Rows and whether each has a hidden trait (one of two labels; each part has its own)
In the rows, 128 means zero.
[111 153 126 108 164  85 113 130 125 157 108  95 156 103 133 154 139 133
 137 182 134 157 184 136 104]	tof
[142 127 133 102 190  48 104 109 161 226  77 122 180  98 122 183 132  63
 125 193 128 169 113 127 113]	tof
[189 108 181 188  89 131 151 162 161 155  25 155 155 153 149 101 102 107
  90 116 147  99  26 120 130]	penog
[146 149 128 124 146  85 124 132 127 147  98 102 161 112 127 138 130 124
 133 171 136 131 150 131 111]	tof
[150 112 128 101 143  67 124 112 156 164  83 114 142  95 132 178 110  88
  95 136 127 175  67 129 127]	penog
[135 154 128 133 164  76 114 126 125 163  92  96 211 116 117 146 143 122
 147 189 159 127 196 128 109]	tof
[190 133 159 171  75 138 151 147 128 109  92 148 194 147 124 100 110 147
 105  95 154  78  45 117 152]	penog
[147 131 132 115 133  82 124 122 138 165  46 108 162 112 127 150 119 113
 109 128 143 238 100 127 122]	tof
[140 177 129 166 123 124 115 152  99 118 112 109 207 134 118 103 151 160
 153 154 146  80 166 123 121]	tof
[164 124 144 112  84 117 147 132 133 118 100 135 124 120 138 139  99 139
  92  94 141 141  65 125 145]	penog
[136 145 133 161 151  91 125 132 115 146  73 104 159 130 128 116 133 136
 120 167 149 127 142 123 105]	tof
[126 134 128 120 182  60 108 113 130 180  83 104 159 108 120 161 131 102
 131 191 146 159 152 128 108]	tof
[146 140 142 131 139  76 126 130 132 153  83 111 186 115 119 150 127 125
 127 155 152 128 122 128 120]	tof
[130 136 123 107 154  72 118 114 131 148  97 118 131 111 115 150 124 119
 116 160 146 157 140 123 111]	tof
[138 162 136 147 152  72 114 136 128 160  74  97 191 124 124 123 144 127
 142 197 157 122 172 126 103]	tof
[140 115 110  67 117  76 138  94 130 134 153 115 129  94 112 184 107 115
 100 114 128 165  60 128 150]	penog
[134 124 124  79 150  74 121 114 147 159 129 122 127  92 118 181 120  91
 117 161 116 155  94 129 122]	tof
[147 156 155 166 143  98 116 155 137 179  53 108 235 129 142 122 144 124
 139 176 146 107 148 127 104]	tof
[144 109 136 119 177  16 113 115 176 215  42 121 156  99 127 180 121  56
 112 190 127 174  75 126 109]	tof
[165 148 161 204 106 124 137 149 121 144  81 122 188 143 143  99 129 149
 125 138 157  98 110 128 132]	penog
[178 129 185 185  98 123 146 154 135 146  52 136 173 154 149  96 116 139
 109 121 155  94 135 125 136]	penog
[139 146 159 153 155  84 117 141 143 186  50 104 193 121 137 144 136 108
 132 198 150 128 133 129 101]	tof
[166 111 167 132 115 109 135 138 158 165  34 131 131 120 156 118 102 113
  79 128 149 155  72 128 123]	penog
[137 147 142 145 170  59 110 133 147 189  55  98 182 117 133 146 136 101
 135 199 150 142 152 129  99]	tof
[136 152 138 109 156  79 115 124 126 170  80  98 201 118 123 136 142 120
 138 182 154 124 157 127 104]	tof
[135 135 136 146 175  64 105 137 170 210  41 116 150 106 142 166 123  76
 114 189 128 160 121 130 102]	tof
[119 157 137 130 161  50 107 128 125 176  72  91 204 115 131 137 139 121
 145 170 154 136 187 132 104]	tof
[154 117 141  91  83 109 143 132 148 124 110 123 135 115 135 155 108 134
  90 115 137 149  67 127 144]	penog
[158 115 146  96 101  84 138 117 146 153  97 129 137 106 134 163  97 108
  93 122 136 153  60 128 141]	penog
[147 131 106 117 174  52 113 109 139 180  85 119 186 103 104 165 126  91
 127 184 150 153 103 120 118]	tof
[119 129 120 102 165  72 110 114 139 173 131 112 154 101 116 167 128  98
 125 184 125 160 143 128 113]	tof
[133 129 134 129 172  54 117 119  97 185  64 110 172 109 123 162 127  91
 127 186 140 155 136 128 118]	tof
[142 140 106  96 130  72 126 103 114 108 149 107 154 104  98 161 118 132
 116 142 149 140 122 122 136]	penog
[129 140 111  91 170  66 116 109 126 162 112 112 172 101 109 168 131 107
 130 176 134 155 166 127 119]	tof
[173 150 172 187 139 107 127 153 138 185  39 118 231 138 147 109 143 120
 138 183 159  86 118 124 117]	tof
[155 120 138 104  93 123 145 131 136 111 119 126 128 113 130 140 105 134
  89 102 135 141  65 127 140]	penog
[173 115 164 153  81 141 150 154 135 128  72 146 153 142 141 104 104 129
  98 104 149 107  46 121 138]	penog
[163 112 151 135 139  70 127 128 158 172  34 123 159 112 145 158 110  91
  92 145 146 163  73 127 124]	penog
[167 115 136 112 103 100 147 116 131 131 101 125 136 118 125 141  98 128
  95 113 151 149  60 124 140]	penog
[123 154 116 125 167  74 112 120 108 144  96  93 169 107 115 136 141 138
 144 180 158 138 178 126 104]	tof
[114 148 120  93 180  73 106 112 118 176 128  92 181 109 124 159 146 132
 137 189 141 158 204 137 111]	tof
[134 146 132 100 170  63 107 122 128 174 113  98 175 105 124 161 142 128
 150 186 141 149 180 139 116]	tof
[153 130 148 132 102  96 135 135 132 138  79 118 151 117 140 144 107 127
 105  80 137 133  97 128 138]	penog
[145 120 133  94 184  43 109 105 149 223  88 119 198  94 113 191 125  62
 131 185 127 161  96 126 116]	tof
[134 150 130 124 150  87 125 130 120 138 124 103 192 116 113 143 136 134
 149 167 149 118 159 127 119]	tof
[122 154 147 158 110 152 124 161 134 144  84 122 147 131 159 100 130 140
 128 154 108 107 155 133 103]	tof
[163 131 142 123  57 150 158 145 109  70 142 151 139 136 121 111 106 163
 106  72 137  99  64 120 154]	penog
[147 153 146 170 108 126 131 155 116 138  90 124 167 135 140  96 136 148
 131 127 148  96 153 126 119]	tof
[144  92 121  93 163  33 128  96 157 207  99 120 144  93 122 190 105  66
 102 172 113 191  44 134 128]	tof
[151 132 160 144 149  85 129 137 146 179  61 111 195 121 144 146 120 106
 113 160 145 138 107 130 120]	tof
[180 135 148 154  84 121 147 136 107 110 102 140 172 139 122 106 115 146
 107 119 167 101  75 118 147]	penog
[162 124 129 129  95 114 143 126 116 107 102 127 118 129 123 120 104 149
  92 111 160 131  85 119 140]	penog
[167 141 158 161  92 127 141 146 113 109 108 127 177 139 141 102 119 157
 123 107 166  94 107 130 145]	penog
[156 150 155 196 144 106 124 153 130 163  48 116 211 142 136  96 143 136
 117 172 159  94 129 123 112]	tof
[149 160 141 190 139 135 117 157 124 159  60 111 209 140 141  98 153 137
 146 182 150  97 143 122 106]	tof
[163 125 156 159 104  99 137 141 140 150  54 119 150 127 149 124 113 125
  86 130 139 137  84 127 128]	penog
[149 137 164 159 123 109 128 155 141 178  53 121 170 131 157 112 126 131
 119 165 134 117 123 131 108]	tof
[137 141 160 141 160  36 116 138 149 196  24 106 205 107 136 148 135 101
 139 195 137 135 137 131 103]	tof
[131 144 149 146 158  65 116 134 137 183  63  96 194 113 136 143 141 113
 136 185 145 131 173 130 104]	tof
